Here is a tiny trained network, its code and every weight. The questions are about switching its units off for an input and a class, where a switched-off unit gives its printed mean instead of its output.

import numpy as np


def w(rows, s, z=0):
    codes = np.array(rows[::2]) - 128.0
    scale = np.full(codes.shape[1], s)
    scale[-1] = z or s
    return codes * scale


def f(y):
    return np.maximum(y, 0)


def log_softmax(a):
    a = a - a.max(-1, keepdims=True)
    return a - np.log(np.exp(a).sum(-1, keepdims=True))


def net(x, mask):
    res = np.array(x, float).reshape(1, 8) / 4 @ E
    y = f(res @ A[0][:, :-1].T + A[0][:, -1])
    res = res + np.where(mask, y, B[0][:, -1]) @ B[0][:, :-1]
    return log_softmax(res[-1] @ U[:, :-1].T + U[:, -1])


A, B = {}, {}
E = w([
[195,134,81,132],'x0',
[170,59,175,122],'x1',
[129,132,216,122],'x2',
[96,73,126,139],'x3',
[197,217,149,220],'x4',
[209,169,207,59],'x5',
[147,9,143,148],'x6',
[120,162,139,107],'x7',
],0.011)
A[0] = w([
[202,106,114,92,109],'neuron 0',
[107,151,219,140,30],'neuron 1',
[207,129,122,63,161],'neuron 2',
[84,192,111,121,244],'neuron 3',
[109,172,181,73,27],'neuron 4',
[163,163,209,225,120],'neuron 5',
[57,86,168,120,139],'neuron 6',
[80,185,182,109,93],'neuron 7',
[179,68,93,147,15],'neuron 8',
[216,150,97,141,84],'neuron 9',
[153,89,169,105,1],'neuron 10',
[147,146,176,200,163],'neuron 11',
[174,91,169,227,238],'neuron 12',
[141,3,149,168,189],'neuron 13',
],0.012,0.0048)
B[0] = w([
[213,39,186,113,176],'neuron 0',
[139,143,119,191,169],'neuron 1',
[128,81,228,119,201],'neuron 2',
[94,125,228,137,207],'neuron 3',
[168,71,189,109,175],'neuron 4',
[130,176,85,234,206],'neuron 5',
[141,9,143,127,192],'neuron 6',
[211,138,175,180,181],'neuron 7',
[179,125,170,179,166],'neuron 8',
[100,98,195,117,175],'neuron 9',
[121,59,145,104,161],'neuron 10',
[99,158,62,196,184],'neuron 11',
[97,72,96,215,212],'neuron 12',
[76,93,117,195,252],'neuron 13',
],0.011,0.014)
U = w([
[182,41,225,94,231],'0',
[168,137,111,198,55],'1',
[172,161,99,4,3],'2',
[67,18,130,91,70],'3',
[69,180,149,108,170],'4',
],0.011)

Each question gives the input, the list of numbers given to net, and the class t.
The units are the neurons (one row each of A and B). Each row of codes is followed by its name. A weight is (code - 128) times the scale printed after its matrix; where a second scale follows, it is the last column's (A, B and U).
mask holds one flag per neuron, in row order. A switched-off neuron (its flag False) gives its mean, the last column of its row in B, instead of its output. The means were averaged over made-up inputs and are rounded, as every weight is.
A unit's drop is (log p(t) with every unit on - log p(t) with that unit switched off) / (log p(t) with every unit on - log p(t) with every unit switched off).
The circuit of an input: a set's keep is (log p(t) with only the set's units on - log p(t) with every unit switched off) / (log p(t) with every unit on - log p(t) with every unit switched off). Starting from the 12 units with the biggest drops (on a tie, the unit counted first), units are removed one at a time, each time the one whose removal leaves the highest keep (on an exact tie, the one counted first), for as long as the keep stays at least 0.8.
circuit, biggest first: the units of the circuit, biggest drop first
k most important neurons: the k neurons with the biggest drops, biggest first
drop of u: that unit's drop, to one decimal
input [1,5,0,-1,7,7,-4,8], class 1: circuit, biggest first => (neuron 5)
input [-7,3,-3,-5,-5,2,7,4], class 3: circuit, biggest first => (neuron 13; neuron 7)
input [7,-5,7,0,-8,-6,-6,8], class 0: circuit, biggest first => (neuron 3; neuron 13)
input [-1,-8,8,-8,6,8,-5,5], class 1: 2 most important neurons => (neuron 5; neuron 11)
input [-8,-5,-3,-7,2,2,-4,-4], class 4: circuit, biggest first => (neuron 0; neuron 6)
input [2,7,0,1,-4,-6,-3,7], class 3: circuit, biggest first => (neuron 7; neuron 0)
input [-1,-2,2,0,-5,2,7,3], class 3: circuit, biggest first => (neuron 13; neuron 7)
input [-3,-5,6,8,1,1,2,-2], class 3: 2 most important neurons => (neuron 6; neuron 8)
input [7,-3,7,4,1,-7,5,-3], class 1: 2 most important neurons => (neuron 8; neuron 2)
input [0,-3,-1,-7,-7,-7,-8,2], class 4: 2 most important neurons => (neuron 0; neuron 2)
input [-4,8,4,-5,8,8,-3,6], class 1: 2 most important neurons => (neuron 5; neuron 11)
input [8,0,-3,8,-2,-2,7,-1], class 3: drop of neuron 8 => -0.1
input [8,-8,-6,-7,-4,0,-5,-2], class 0: drop of neuron 6 => -0.2
input [-4,1,8,-1,-7,1,7,-8], class 3: circuit, biggest first => (neuron 13)
input [-5,1,-5,-1,-4,2,4,3], class 3: drop of neuron 7 => 0.2
